Here is a tiny trained network, its code and every weight. The questions are about switching its units off for an input and a class, where a switched-off unit gives its printed mean instead of its output.

import numpy as np


def w(rows, s, z=0):
    codes = np.array(rows[::2]) - 128.0
    scale = np.full(codes.shape[1], s)
    scale[-1] = z or s
    return codes * scale


def f(y):
    return np.maximum(y, 0)


def log_softmax(a):
    a = a - a.max(-1, keepdims=True)
    return a - np.log(np.exp(a).sum(-1, keepdims=True))


def net(x, mask):
    res = np.array(x, float).reshape(1, 8) / 4 @ E
    y = f(res @ A[0][:, :-1].T + A[0][:, -1])
    res = res + np.where(mask, y, B[0][:, -1]) @ B[0][:, :-1]
    return log_softmax(res[-1] @ U[:, :-1].T + U[:, -1])


A, B = {}, {}
E = w([
[169,196,53,107,44,154,186],'x0',
[180,99,106,98,87,60,226],'x1',
[82,205,174,144,61,39,90],'x2',
[163,197,73,106,155,36,76],'x3',
[62,145,225,152,106,99,128],'x4',
[201,196,202,15,194,82,214],'x5',
[28,178,124,104,178,207,140],'x6',
[178,132,225,151,70,254,91],'x7',
],0.0078)
A[0] = w([
[183,91,175,108,163,129,213,108],'neuron 1',
[187,216,68,16,197,162,128,122],'neuron 2',
[143,156,186,127,49,185,174,85],'neuron 3',
[72,61,57,112,37,31,210,128],'neuron 4',
[154,151,160,155,108,80,137,2],'neuron 5',
[158,205,186,134,22,201,175,118],'neuron 6',
[123,213,53,4,155,125,103,105],'neuron 7',
[94,200,129,167,113,101,52,132],'neuron 8',
[133,120,149,154,68,143,119,67],'neuron 9',
[141,152,149,176,103,117,100,18],'neuron 10',
[144,80,155,55,123,121,192,96],'neuron 11',
[140,150,124,80,120,111,156,67],'neuron 12',
[153,52,108,154,185,201,118,100],'neuron 13',
[77,68,103,147,48,89,140,118],'neuron 14',
[66,128,123,173,172,189,160,72],'neuron 15',
],0.011,0.0083)
B[0] = w([
[87,52,233,137,136,2,117,219],'neuron 1',
[102,111,198,228,119,74,221,252],'neuron 2',
[143,240,188,172,31,84,212,209],'neuron 3',
[209,240,118,199,225,196,95,251],'neuron 4',
[114,18,124,232,99,104,131,143],'neuron 5',
[165,220,196,100,20,104,231,250],'neuron 6',
[134,148,193,185,179,40,228,232],'neuron 7',
[126,181,237,74,169,151,115,213],'neuron 8',
[152,196,145,100,126,159,164,165],'neuron 9',
[112,103,231,139,165,75,133,143],'neuron 10',
[136,164,209,112,186,84,122,201],'neuron 11',
[145,150,174,145,120,142,165,166],'neuron 12',
[141,109,175,212,84,182,144,216],'neuron 13',
[191,241,163,164,186,138,58,194],'neuron 14',
[55,103,144,194,101,180,103,183],'neuron 15',
],0.0097,0.011)
U = w([
[188,151,80,117,170,91,67,36],'0',
[191,118,135,73,133,63,132,91],'1',
[189,27,123,159,70,141,173,123],'2',
[37,110,176,135,148,179,92,226],'3',
[44,10,26,35,36,113,114,11],'4',
[109,146,186,107,132,53,151,194],'5',
[135,127,105,172,37,186,155,129],'6',
[116,137,94,185,150,136,192,57],'7',
],0.011)

Each question gives the input, the list of numbers given to net, and the class t.
The units are the neurons (one row each of A and B). Each row of codes is followed by its name. A weight is (code - 128) times the scale printed after its matrix; where a second scale follows, it is the last column's (A, B and U).
mask holds one flag per neuron, in row order. A switched-off neuron (its flag False) gives its mean, the last column of its row in B, instead of its output. The means were averaged over made-up inputs and are rounded, as every weight is.
A unit's drop is (log p(t) with every unit on - log p(t) with that unit switched off) / (log p(t) with every unit on - log p(t) with every unit switched off).
The circuit of an input: a set's keep is (log p(t) with only the set's units on - log p(t) with every unit switched off) / (log p(t) with every unit on - log p(t) with every unit switched off). Starting from the 12 units with the biggest drops (on a tie, the unit counted first), units are removed one at a time, each time the one whose removal leaves the highest keep (on an exact tie, the one counted first), for as long as the keep stays at least 0.8.
units of the circuit, in order: the units of the circuit, biggest drop first
unit that matters most: the unit with the biggest drop
k most important neurons: the k neurons with the biggest drops, biggest first
drop when u is switched off: that unit's drop, to one decimal
input [-5,-4,4,8,6,1,7,1], class 3: units of the circuit, in order : neuron 6; neuron 3
input [6,-7,1,1,-1,-1,-6,4], class 6: most important neuron : neuron 1
input [-6,7,0,-7,-3,-6,5,-4], class 3: units of the circuit, in order : neuron 6; neuron 15
input [6,-5,-7,-8,4,2,-6,-1], class 6: 3 most important neurons : neuron 7; neuron 13; neuron 8
input [-4,-7,8,6,6,-7,-2,4], class 3: 3 most important neurons : neuron 6; neuron 7; neuron 3
input [-3,-3,4,5,4,-2,3,3], class 3: units of the circuit, in order : neuron 6; neuron 7
input [3,7,6,8,-7,-5,0,-4], class 0: 2 most important neurons : neuron 4; neuron 14
input [-2,1,8,8,3,-7,7,0], class 3: units of the circuit, in order : neuron 6; neuron 3
input [8,0,2,1,-2,0,-6,4], class 6: units of the circuit, in order : neuron 1; neuron 7
input [8,-8,-8,4,-8,-1,-4,0], class 2: 3 most important neurons : neuron 4; neuron 13; neuron 14
input [-8,-3,-6,-6,-6,-7,-4,1], class 6: 3 most important neurons : neuron 13; neuron 1; neuron 8
input [-4,1,-3,-5,-6,4,4,4], class 3: 2 most important neurons : neuron 7; neuron 13
input [6,8,-6,1,5,-4,-6,0], class 0: drop when neuron 4 is switched off : 0.3
input [1,-4,5,-6,-3,-8,-8,-2], class 0: unit that matters most : neuron 14
input [4,2,-7,2,-1,-5,-1,3], class 6: drop when neuron 1 is switched off : 0.3
input [2,8,6,5,-6,-5,-2,6], class 6: drop when neuron 14 is switched off : -0.2
input [-8,4,8,-5,0,-2,-7,-8], class 0: drop when neuron 11 is switched off : 0.0
